In the rows, 128 means zero.
Each row of numbers stands for one thing and depends on some of the facts below. Use the named rows to name the rest.

How the things are related:
J10 {δ=48, ε=J698, J516, J64, J477, γ=troma}
J106 {δ=63, ε=J832, J274, J947, γ=bresokam}
J109 {δ=48, ε=J274, γ=bresokam}
J116 {δ=48, ε=J274, J23, J542, γ=mebropa}
J121 {δ=909, ε=J122, J274, γ=droplu}
J122 {δ=48, ε=J274, J913, γ=mebropa}
J126 {δ=113, ε=J563, γ=mebropa}
J134 {δ=48, ε=J188, γ=mebropa}
J141 {δ=909, ε=J84, γ=droplu}
J146 {δ=668, ε=J997, γ=mebropa}
J151 {δ=909, ε=J274, J999, γ=troma}
J153 {δ=113, ε=J122, γ=troma}
J168 {δ=48, ε=J274, γ=troma}
J171 {δ=48, γ=mebropa}
J185 {δ=909, ε=J852, γ=tredruvo}
J187 {δ=48, ε=J153, J274, J126, γ=troma}
J188 {δ=48, ε=J23, γ=mebropa}
J192 {δ=88, ε=J274, J427, J525, γ=mebropa}
J205 {δ=909, γ=skubrak}
J215 {δ=48, ε=J274, γ=mebropa}
J23 {δ=48, ε=J240, J913, J695, γ=mebropa}
J240 {δ=48, ε=J612, γ=mebropa}
J246 {δ=48, ε=J367, γ=mebropa}
J252 {δ=88, γ=troma}
J253 {δ=48, ε=J407, J23, γ=skubrak}
J254 {δ=48, ε=J404, J274, γ=bresokam}
J272 {δ=113, ε=J56, J563, γ=tredruvo}
J274 {δ=48, γ=droplu}
J291 {δ=88, ε=J733, γ=bresokam}
J296 {δ=88, ε=J612, J921, γ=mebropa}
J297 {δ=48, ε=J122, J434, J913, J498, γ=troma}
J305 {δ=48, ε=J367, J999, γ=mebropa}
J306 {δ=48, γ=droplu}
J316 {δ=113, ε=J55, J274, γ=skubrak}
J321 {δ=48, ε=J563, γ=droplu}
J323 {δ=909, γ=mebropa}
J326 {δ=909, γ=troma}
J33 {δ=48, ε=J274, J563, J913, γ=troma}
J341 {δ=668, ε=J852, γ=droplu}
J367 {δ=48, ε=J297, J997, J498, γ=tredruvo}
J374 {δ=88, γ=droplu}
J382 {δ=88, ε=J733, J274, J563, J542, J498, γ=troma}
J383 {δ=88, ε=J382, γ=droplu}
J384 {δ=113, γ=skubrak}
J386 {δ=48, ε=J122, J407, J516, γ=mebropa}
J391 {δ=48, ε=J416, γ=droplu}
J392 {δ=909, ε=J305, J928, γ=tredruvo}
J4 {δ=48, γ=troma}
J404 {δ=113, ε=J56, J274, J498, γ=droplu}
J407 {δ=48, ε=J122, J612, γ=mebropa}
J416 {δ=48, γ=mebropa}
J417 {δ=48, ε=J470, J969, γ=droplu}
J42 {δ=88, ε=J122, γ=skubrak}
J427 {δ=48, ε=J563, γ=mebropa}
J429 {δ=48, ε=J55, γ=droplu}
J434 {δ=909, γ=mebropa}
J443 {δ=88, ε=J274, γ=troma}
J444 {δ=909, ε=J416, γ=mebropa}
J446 {δ=909, γ=skubrak}
J456 {δ=48, ε=J651, J274, J64, γ=tredruvo}
J462 {δ=48, ε=J516, J23, J695, γ=bresokam}
J464 {δ=63, ε=J215, J563, J23, γ=droplu}
J470 {δ=191, γ=troma}
J474 {δ=48, ε=J382, γ=mebropa}
J477 {δ=191, γ=troma}
J483 {δ=48, ε=J64, γ=troma}
J498 {δ=48, ε=J553, γ=troma}
J506 {δ=63, ε=J297, J610, γ=mebropa}
J507 {δ=48, ε=J126, γ=mebropa}
J516 {δ=48, ε=J122, J913, γ=mebropa}
J518 {δ=88, ε=J274, J498, γ=mebropa}
J525 {δ=668, ε=J122, J274, J93, γ=mebropa}
J529 {δ=191, ε=J973, γ=bresokam}
J534 {δ=48, ε=J772, γ=mebropa}
J537 {δ=48, ε=J64, γ=droplu}
J538 {δ=48, ε=J274, J126, γ=troma}
J542 {δ=48, γ=tredruvo}
J548 {δ=48, ε=J297, J773, γ=bresokam}
J55 {δ=113, ε=J274, γ=troma}
J553 {δ=48, ε=J274, γ=skubrak}
J555 {δ=113, γ=troma}
J56 {δ=48, ε=J862, J274, γ=mebropa}
J562 {δ=48, ε=J274, γ=mebropa}
J563 {δ=48, ε=J274, γ=droplu}
J575 {δ=113, ε=J446, γ=skubrak}
J581 {δ=191, γ=troma}
J599 {δ=48, ε=J274, J10, γ=mebropa}
J607 {δ=113, ε=J563, γ=mebropa}
J610 {δ=88, γ=mebropa}
J612 {δ=88, ε=J274, γ=troma}
J618 {δ=88, γ=skubrak}
J62 {δ=88, ε=J651, γ=tredruvo}
J621 {δ=48, ε=J146, γ=mebropa}
J631 {δ=48, ε=J651, γ=mebropa}
J637 {δ=113, γ=mebropa}
J64 {δ=191, ε=J297, γ=bresokam}
J642 {δ=191, γ=mebropa}
J65 {δ=88, γ=mebropa}
J651 {δ=909, γ=mebropa}
J653 {δ=48, ε=J563, J913, γ=troma}
J676 {δ=909, ε=J999, J945, γ=mebropa}
J678 {δ=668, γ=troma}
J68 {δ=48, ε=J477, γ=mebropa}
J695 {δ=48, γ=bresokam}
J698 {δ=48, ε=J969, γ=mebropa}
J699 {δ=191, ε=J516, J507, J894, γ=mebropa}
J713 {δ=191, ε=J913, γ=troma}
J728 {δ=88, γ=mebropa}
J730 {δ=48, γ=bresokam}
J733 {δ=48, ε=J516, J274, J563, γ=mebropa}
J751 {δ=88, ε=J434, J610, γ=bresokam}
J753 {δ=88, ε=J274, γ=droplu}
J759 {δ=48, γ=skubrak}
J772 {δ=113, ε=J563, γ=skubrak}
J773 {δ=909, ε=J733, J542, γ=mebropa}
J780 {δ=48, ε=J553, J913, γ=tredruvo}
J781 {δ=48, ε=J997, J913, γ=bresokam}
J788 {δ=113, ε=J928, γ=troma}
J79 {δ=909, γ=tredruvo}
J793 {δ=48, ε=J997, γ=mebropa}
J803 {δ=88, ε=J516, γ=troma}
J811 {δ=909, ε=J65, J929, γ=skubrak}
J820 {δ=48, ε=J928, γ=skubrak}
J825 {δ=48, γ=tredruvo}
J831 {δ=113, ε=J122, J274, γ=troma}
J832 {δ=113, ε=J553, J456, J947, γ=troma}
J838 {δ=88, ε=J417, J733, γ=mebropa}
J84 {δ=88, ε=J274, γ=mebropa}
J841 {δ=191, ε=J751, γ=droplu}
J844 {δ=88, γ=tredruvo}
J851 {δ=48, ε=J470, J246, γ=skubrak}
J852 {δ=113, ε=J122, γ=mebropa}
J853 {δ=48, ε=J913, γ=tredruvo}
J862 {δ=48, γ=tredruvo}
J894 {δ=48, γ=troma}
J913 {δ=48, ε=J274, γ=troma}
J917 {δ=48, ε=J553, J563, γ=droplu}
J920 {δ=88, ε=J215, γ=droplu}
J921 {δ=48, γ=mebropa}
J928 {δ=48, ε=J498, γ=mebropa}
J929 {δ=48, γ=mebropa}
J93 {δ=48, ε=J713, γ=mebropa}
J930 {δ=113, ε=J733, J498, γ=skubrak}
J938 {δ=48, ε=J516, γ=mebropa}
J945 {δ=48, ε=J64, J498, γ=droplu}
J947 {δ=88, ε=J781, γ=mebropa}
J951 {δ=113, ε=J382, γ=tredruvo}
J958 {δ=113, ε=J553, J274, J434, J563, J64, γ=droplu}
J960 {δ=668, ε=J733, J274, J321, γ=troma}
J962 {δ=113, ε=J55, J297, J542, γ=skubrak}
J969 {δ=63, γ=troma}
J97 {δ=48, ε=J695, J386, γ=droplu}
J973 {δ=48, ε=J894, γ=mebropa}
J977 {δ=63, ε=J382, J122, J215, J713, γ=mebropa}
J979 {δ=48, ε=J713, J997, γ=droplu}
J997 {δ=48, ε=J274, γ=mebropa}
J999 {δ=48, ε=J274, γ=troma}

Some things and their rows:
J146: [126 146 106 144 135 121 130 150 124 124 157 130 119 129 115 164 111 132
 131 174 130 133 132 125 118 141 129 137 124 143 117 131 143 171 111 138
 125 119 143 126 118 150]
J274: [168 160 189 109 144 136  90 125 160 125 150 148 189  97 106  88 183 153
 115  97 106 121 156  66 123  94 126  98 106  91 103 150  98  27 153 130
 122 181  85 179 128  27]
J958: [131 162  72 156 169 119 116 157 109  88 141 152 139  93 143 148 110 154
 100 199 127 157  57  99 124 111 144 146 106 149 104 129 103 106 126 152
  83 101 148 131 122  60]
J215: [142 131 164 121 128 131 117 106 146 127 164 156 168 125 175 126 184 145
  76  54 115 131 124  69 121 140 117  91 130  94 118 152  58  50 175 136
 123 111  79 161 125  62]
J913: [139 130 134 125 133 119 147  76 118 150 151 148 156 160 207 139 205 153
  74  26 119 135  92  95 160 166 114  87 136  82 114 149  74  83 196 131
 121 103  81 136 143  87]
J109: [144  98 141 123 139 114 107  75 121 118 102 125 189 137 145  94 185 154
  87  49 130 128 131 104 159 151 119  78 100 103 114 152  88  64 177 119
 114 131  96 141 143  48]
J962: [130 133  50 155 128 142 120 166  89 140 110 118 117 152 139 144 128 136
 136 164 116 127 112 166 171 137 132 154 143 135 110 123 140 164 110 123
 112 162 155  94 135 120]
J477: [135 125 140 139  98 158 118 154 112 113 116 121 152 117  45 104 106 104
 155 148 121 115 193 149 142 115 125 135 124 130 136 138 159 151  74 107
 139 174 133 125 136 145]
J253: [113 101 161 124 137 112 136  77 108 146  95  99 131 140 104 110 128 125
 150  91 120 127 119 165 150 131 143 105 102 136 141 127 151 118 115 124
 128 121 137 122 152 154]
J321: [ 80 115 118 113 173 113 126  83 125  79  78 108  82  42 172  93  79 129
 125 160 161 171  11 118  81  88 148 141 118 186 179  67 114  72 160 176
 102  32 152 133 108  98]
J728: [151 150 145 132 126 164 117 195 132 104 158 135 140 112  64 117 100 107
 140 176 132 122 184 116 115 127 109 158 124 140 121 137 149 166  84 119
 144 172 132 132 112 147]
J470: [135 129 128 134  96 162 118 179 126 125 120 124 136 118  71 102 107 109
 156 155 122 115 185 156 138 112 128 146 146 121 136 136 156 145  84 104
 140 186 123 123 124 138]
J928: [107 125 152 114 127 110 136  77 133 132 123 112  99 122 136 138 113 121
 146 126 127 127 121 120 105 121 125 106 123 139 144 119 149 146 135 135
 146  85 132 135 133 154]
J676: [123 141  98 119 109 117 140 141 127 129 132 146 107 124 134 141 111 128
 141 161 112 132 121 119 103 108 131 133 140 116 117 124 128 155 113 121
 125 142 118 123 128 136]
J462: [120 108 129 101 129 115 140 106 133 151  88  96 107 165 161 120 137 129
 133  93 143 123 114 163 150 129 130 135 119 123 135 103 144 112 159 123
 134 121 143 100 136 166]
J832: [121 132  69 162 118 141 124 187 111 122 136 135 126 145 161 158 116 129
 117 159 119 125 116 139 148 140 123 159 159 133 114 128 128 161 110 128
 120 131 144  97 119 138]
J699: [136 140 143 135 123 127 161 142 120 129 145 153 124 127 102 155 110 123
 139 170 127 138 130 135 125 127 140 143 128 129 115 132 126 149 107 126
 126 125 129 124 135 157]

Name these rows:
No name comes twice in this set of rows, the named rows included.
[136 103 119 156 134  97  87 117 119 133 103 128 174 147 157 140 155 157
  93  97 128 119 126 141 178 139 139  98 108 127 109 150 109  57 135 141
 105 107 152 131 128  77] : J106
[150 153 114 158 144 101 128 116 117 130 184 147 156 151 127 183 155 156
  99 145 118 135 128  86 137 165 117  99 105 119  88 170 128 153 137 125
 124 101 132 140 137 106] : J525
[109 117 130 125 186 112 103  58 122  59 111 133 150  52 181  91 127 156
  66 104 149 167  12  64  98 116 125  85  96 161 149 113  60  17 190 176
  89  30 120 163 113  13] : J563
[132 160 133 128 147 108 125 147 136 118 135 132 121 130 126 134 108 146
 153 176 107 131 106 102 110  80 127 143 111 123  98 125 133 128 112 132
 120 140 149 118 130 110] : J141
[144 157 114 145 107 150 116 226 141 126 155 154 144 121 111 145 103 115
 133 194 114 112 170 141 123 109 138 179 156 123 108 125 125 121  80 124
 123 195 137 126 107 139] : J637
[147 180  93 130 158 116 123 159 129 133 144 114 104 125 119 150 124 145
 147 201 128 136 104 112 115 113 132 149 111 138 114 114 171 161 124 137
 123 139 164 120 125 110] : J341
[118 114 121 139  99 146 107 167 134 119 115 118 132 138 107 106 107 111
 148 131  99  96 178 134 133  95 107 137 152 120 124 134 146 148  83 107
 147 166 134 111 119 140] : J326
[134 123 102 121 128 126 157 128 105 135  96 121 123 151 124 136 118 128
 134 146 147 138 117 169 172 137 146 153 113 130 118 119 136 149 129 115
 109 143 151  97 147 154] : J64
[107 134 155 103 161 122 144 105 142 108 101 125  91  72 165 108  97 128
 126 142 148 163  38 126  98  95 153 160 119 164 158  79  89  63 152 174
  99  61 139 137 118 116] : J917
[133 130 110 158 104 150 108 215 122 117 131 136 158 133 103 129 111 114
 136 166 114 108 182 152 147 117 123 166 152 133 113 145 139 151  74 120
 130 177 144 113 111 149] : J555
[118 122  83 139 144 161 146 142  87  81 129 148 135  92 147 121 109 120
  81 120 165 170  75 126 143 173 121 142 136 161 141 120  75 129 146 141
 100  89 118 125 116 106] : J382
[127  83 150 117 110 129 123  76 124 135 113 143 160 128 135 114 158 128
  91  57 140 128 153 141 139 162 140  97 122 111 131 140  79  82 156 119
 122 134  89 147 136 114] : J456
[ 72  79  96 187 158 141 128 168  82  68  81 141 142  98 169 121  58 123
  83 141 145 160  28 163 150 141 143 182 128 208 138 106  52  76  98 164
  73  32 185  86 105 134] : J772
[126  87 124 158 125 148 123 151 115 104 140 122 146 151  90 134 100 112
 102 137 152 122 169 131 130 178 101 147 124 153 121 143 125 189 114 111
 143 112 147 108 119 171] : J62

The same things again, as new rows of numbers:
Named rows:
J297: [131 121 136 127 123 139 122 132 131 122 135 129 128 118 120]
J55: [123 126 131 119 121 139 106 144 119 113 119 126 121 126 123]
J563: [133 123 135 125 130 143 128 143 136 117 129 130 130 116 125]
J192: [125 136 135 137 144 147 134 115 132 132 157 142 132 127 140]
J548: [130 125 132 135 133 140 113 127 118 122 162 142 125 127 123]
J367: [137 124 140 131 112 144 122 139 132 121 134 125 128 122 118]
J383: [135 132 137 142 144 150 131 136 141 122 152 138 133 124 146]
J68: [125 130 133 124 138 141 130 126 121 125 140 138 130 125 123]
J429: [137 131 136 133 146 147 128 150 127 113 144 139 130 126 133]
J240: [123 126 133 120 128 139 130 122 127 128 130 133 130 119 118]
J106: [118 140 117 146 129 141 103 126 130 140 155 131 117 136 148]
J56: [123 126 134 121 129 137 130 122 126 127 131 132 130 119 118]
J642: [128 122 138 121 134 143 125 121 119 116 129 145 132 125 119]
J79: [123 149 136 128 118 149 108 143 131 115 144 115 121 129 138]
J434: [102 139 133 109 113 133 113 119 137 131 117 108 126 114 127]
J374: [133 128 137 136 134 148 132 131 147 123 142 133 133 117 141]
J862: [134 117 141 122  95 139 123 132 142 126 118 115 129 111 111]

Which thing is each row?
No name comes twice in this set of rows, the named rows included.
[123 120 136 137 116 134 116 108 141 137 152 131 129 115 127] : J751
[101 138 135 111 114 130 112 121 135 133 117 108 127 115 126] : J651
[118 116 136 109 108 130 129 113 139 135 109 120 132 106 107] : J921
[130 115 137 117 114 137 128 137 144 122 114 121 132 106 118] : J274
[138 130 140 140 118 151 127 126 143 125 151 129 129 124 135] : J844
[110 154 132 125 144 143 114 132 120 122 150 126 125 133 142] : J676
[117 148 133 131 138 145 106 142 124 115 154 124 121 131 144] : J151
[113 125 122 125  97 132 112 121 156 149 107 106 121 112 135] : J969
[125 128 131 118 125 141 110 155 124 110 110 125 125 123 127] : J404
[119 140 128 120 142 143 113 139 106 114 131 138 123 138 129] : J607
[135 119 140 123  98 140 123 133 140 125 121 117 128 113 113] : J542
[124 153 138 135 128 150 107 149 125 115 154 119 122 137 143] : J392

